Below is a small trained network, with its code and all its weights. Each question gives an input and a target symbol and asks what happens when units are switched off, that is, made to give their printed mean instead of their output.

import numpy as np


def w(rows, s, z=0):
    codes = np.array(rows[::2]) - 128.0
    scale = np.full(codes.shape[1], s)
    scale[-1] = z or s
    return codes * scale


def norm(h):
    return h / np.sqrt((h * h).mean(-1, keepdims=True) + 1e-5)


def f(y):
    return y / 2 * (1 + np.tanh(0.7978845608 * (y + 0.044715 * y**3)))


def softmax(a):
    e = np.exp(a - a.max(-1, keepdims=True))
    return e / e.sum(-1, keepdims=True)


def log_softmax(a):
    a = a - a.max(-1, keepdims=True)
    return a - np.log(np.exp(a).sum(-1, keepdims=True))


def net(x, mask):
    ids = ['ΞΣΦΩαβδζητψ'.index(c) for c in x.split()]
    T = len(ids)
    res = E[ids] + P[:T]
    u = 0
    for l in range(2):
        r = norm(res)
        for j in range(2):
            rows = slice(2 * j, 2 * j + 2)
            q, k, v = (r @ M[l][rows].T for M in (Q, K, V))
            z = softmax(np.where(np.tri(T) > 0, q @ k.T / 2**0.5, -1e9)) @ v
            o = O[l][rows]
            res = res + np.where(mask[u + j], z, o[:, -1]) @ o[:, :-1]
        u += 2
        y = f(norm(res) @ A[l][:, :-1].T + A[l][:, -1])
        res = res + np.where(mask[u : u + 12], y, B[l][:, -1]) @ B[l][:, :-1]
        u += 12
    return log_softmax(norm(res)[-1] @ U[:, :-1].T + U[:, -1])


Q, K, V, O, A, B = {}, {}, {}, {}, {}, {}
E = w([
[114,196,175],'Ξ',
[250,168,88],'Σ',
[115,106,163],'Φ',
[124,136,160],'Ω',
[191,136,171],'α',
[197,152,157],'β',
[188,132,192],'δ',
[178,66,56],'ζ',
[74,109,66],'η',
[168,132,31],'τ',
[118,124,136],'ψ',
],0.024)
P = w([
[2,98,216],'0',
[111,80,91],'1',
[107,76,114],'2',
[109,67,102],'3',
[120,113,168],'4',
[110,124,181],'5',
[110,95,119],'6',
[125,128,132],'7',
[114,83,67],'8',
[128,50,34],'9',
],0.0065)
Q[0] = w([
[208,154,107],'0.h1',
[193,80,82],'0.h1',
[96,7,213],'0.h2',
[176,54,97],'0.h2',
],0.016)
K[0] = w([
[205,149,169],'0.h1',
[162,51,202],'0.h1',
[38,2,114],'0.h2',
[133,74,62],'0.h2',
],0.013)
V[0] = w([
[16,190,18],'0.h1',
[190,254,86],'0.h1',
[212,83,128],'0.h2',
[223,211,130],'0.h2',
],0.005)
O[0] = w([
[150,2,78,149],'0.h1',
[41,89,167,17],'0.h1',
[86,125,107,58],'0.h2',
[131,184,79,4],'0.h2',
],0.0071,0.0018)
A[0] = w([
[105,129,111,78],'0.n1',
[204,236,217,180],'0.n2',
[109,185,153,94],'0.n3',
[41,148,18,74],'0.n4',
[221,168,192,97],'0.n5',
[243,42,234,167],'0.n6',
[223,2,145,251],'0.n7',
[169,195,181,174],'0.n8',
[119,203,42,129],'0.n9',
[76,90,81,93],'0.n10',
[27,128,67,108],'0.n11',
[111,159,153,117],'0.n12',
],0.0097,0.0023)
B[0] = w([
[125,128,145,124],'0.n1',
[69,82,74,254],'0.n2',
[105,106,94,146],'0.n3',
[136,44,176,173],'0.n4',
[90,94,143,193],'0.n5',
[171,95,65,207],'0.n6',
[85,147,6,197],'0.n7',
[90,87,92,196],'0.n8',
[202,107,111,143],'0.n9',
[74,157,154,157],'0.n10',
[107,90,178,162],'0.n11',
[100,126,94,138],'0.n12',
],0.016,0.0089)
Q[1] = w([
[134,193,83],'1.h1',
[227,236,107],'1.h1',
[153,47,168],'1.h2',
[9,191,173],'1.h2',
],0.012)
K[1] = w([
[12,122,41],'1.h1',
[100,226,85],'1.h1',
[117,158,59],'1.h2',
[217,93,137],'1.h2',
],0.011)
V[1] = w([
[171,150,7],'1.h1',
[16,236,82],'1.h1',
[141,174,7],'1.h2',
[165,115,197],'1.h2',
],0.02)
O[1] = w([
[149,253,197,130],'1.h1',
[227,123,220,119],'1.h1',
[47,195,138,207],'1.h2',
[137,83,98,4],'1.h2',
],0.019,0.012)
A[1] = w([
[103,139,101,41],'1.n1',
[138,140,111,36],'1.n2',
[155,147,30,171],'1.n3',
[193,140,166,229],'1.n4',
[7,136,132,252],'1.n5',
[211,233,55,54],'1.n6',
[172,157,73,151],'1.n7',
[136,198,73,120],'1.n8',
[84,179,139,92],'1.n9',
[94,197,148,48],'1.n10',
[164,135,157,201],'1.n11',
[123,45,156,30],'1.n12',
],0.013,0.0014)
B[1] = w([
[128,170,142,145],'1.n1',
[108,145,139,125],'1.n2',
[146,146,233,155],'1.n3',
[122,66,183,131],'1.n4',
[203,161,151,245],'1.n5',
[5,152,187,167],'1.n6',
[116,163,183,136],'1.n7',
[117,180,91,156],'1.n8',
[157,127,99,159],'1.n9',
[169,124,72,157],'1.n10',
[129,73,156,125],'1.n11',
[75,205,31,142],'1.n12',
],0.022,0.013)
U = w([
[100,61,254,215],'Ξ',
[39,162,228,33],'Σ',
[100,134,159,3],'Φ',
[166,161,109,73],'Ω',
[224,169,117,170],'α',
[181,167,127,138],'β',
[241,203,44,130],'δ',
[153,172,116,91],'ζ',
[7,71,15,197],'η',
[106,180,86,54],'τ',
[61,195,134,178],'ψ',
],0.01,0.0047)

Each question gives the input, a string of symbols that net reads in full, and the target symbol t.
The units are the heads (2 rows each of Q, K, V and O) and the neurons (one row each of A and B). Each row of codes is followed by its name. A weight is (code - 128) times the scale printed after its matrix; where a second scale follows, it is the last column's (O, A, B and U).
mask holds one flag per unit, layer by layer, with each layer's heads first. A switched-off unit (its flag False) gives its mean, the last column of its rows in O or B, instead of its output. The means were averaged over made-up inputs and are rounded, as every weight is.
A unit's drop is (log p(t) with every unit on - log p(t) with that unit switched off) / (log p(t) with every unit on - log p(t) with every unit switched off).
The circuit of an input: a set's keep is (log p(t) with only the set's units on - log p(t) with every unit switched off) / (log p(t) with every unit on - log p(t) with every unit switched off). Starting from the 12 units with the biggest drops (on a tie, the unit counted first), units are removed one at a time, each time the one whose removal leaves the highest keep (on an exact tie, the one counted first), for as long as the keep stays at least 0.8.
units of the circuit, in order: the units of the circuit, biggest drop first
most important unit: the unit with the biggest drop
top k neurons: the k neurons with the biggest drops, biggest first
top k neurons in layer l: the k neurons of layer l with the biggest drops, biggest first
heads that matter: for each layer, one digit per head in row order, 1 if its drop is at least 0.15 and else 0, layers parted by /
drop of u: that unit's drop, to one decimal
input Φ η Ξ, target η: top 2 neurons -> 0.n2, 0.n4
input η ζ Σ Ξ δ Ω α, target δ: units of the circuit, in order -> 0.n6
input ψ η η β α, target η: heads that matter -> 00 / 10
input Ξ η Σ η ζ δ α η β, target η: top 4 neurons -> 0.n4, 0.n2, 0.n8, 0.n7
input Ξ Ξ Ξ η δ η Ξ α Σ, target Ξ: top 3 neurons -> 0.n6, 0.n7, 1.n4
input δ Ω δ α, target δ: heads that matter -> 10 / 10
input η Σ Ξ δ, target δ: heads that matter -> 11 / 00
input ζ Ω η Ξ β η Ξ, target η: top 2 neurons in layer 0 -> 0.n4, 0.n2
input δ η δ, target η: top 4 neurons -> 0.n2, 0.n4, 0.n8, 0.n5
input η η β α ψ Ξ α α δ Ξ, target δ: heads that matter -> 11 / 00
input η δ α ζ, target ψ: heads that matter -> 00 / 00
input Ξ Ξ δ Ω, target Ξ: heads that matter -> 10 / 10
input Φ η δ η Ω δ, target η: heads that matter -> 00 / 10
input ζ η η Ξ η Φ δ δ α ζ, target ψ: top 2 neurons -> 1.n6, 1.n5
input δ δ β, target δ: most important unit -> 0.h1
input τ Ξ β Ξ η β, target η: top 3 neurons -> 0.n2, 0.n4, 0.n8
input η δ δ Σ Σ, target ψ: top 2 neurons -> 1.n6, 1.n5
input α Σ δ α δ, target δ: top 2 neurons in layer 1 -> 1.n6, 1.n10
input δ η α η α δ τ Σ, target ψ: drop of 1.n5 -> 0.1
input δ Ξ α Ξ Ξ τ, target Ξ: drop of 1.n4 -> 0.1
input Ξ η δ Σ, target Ξ: drop of 0.n6 -> 0.2
input Σ δ η η η τ η η α, target η: drop of 0.n2 -> 1.6
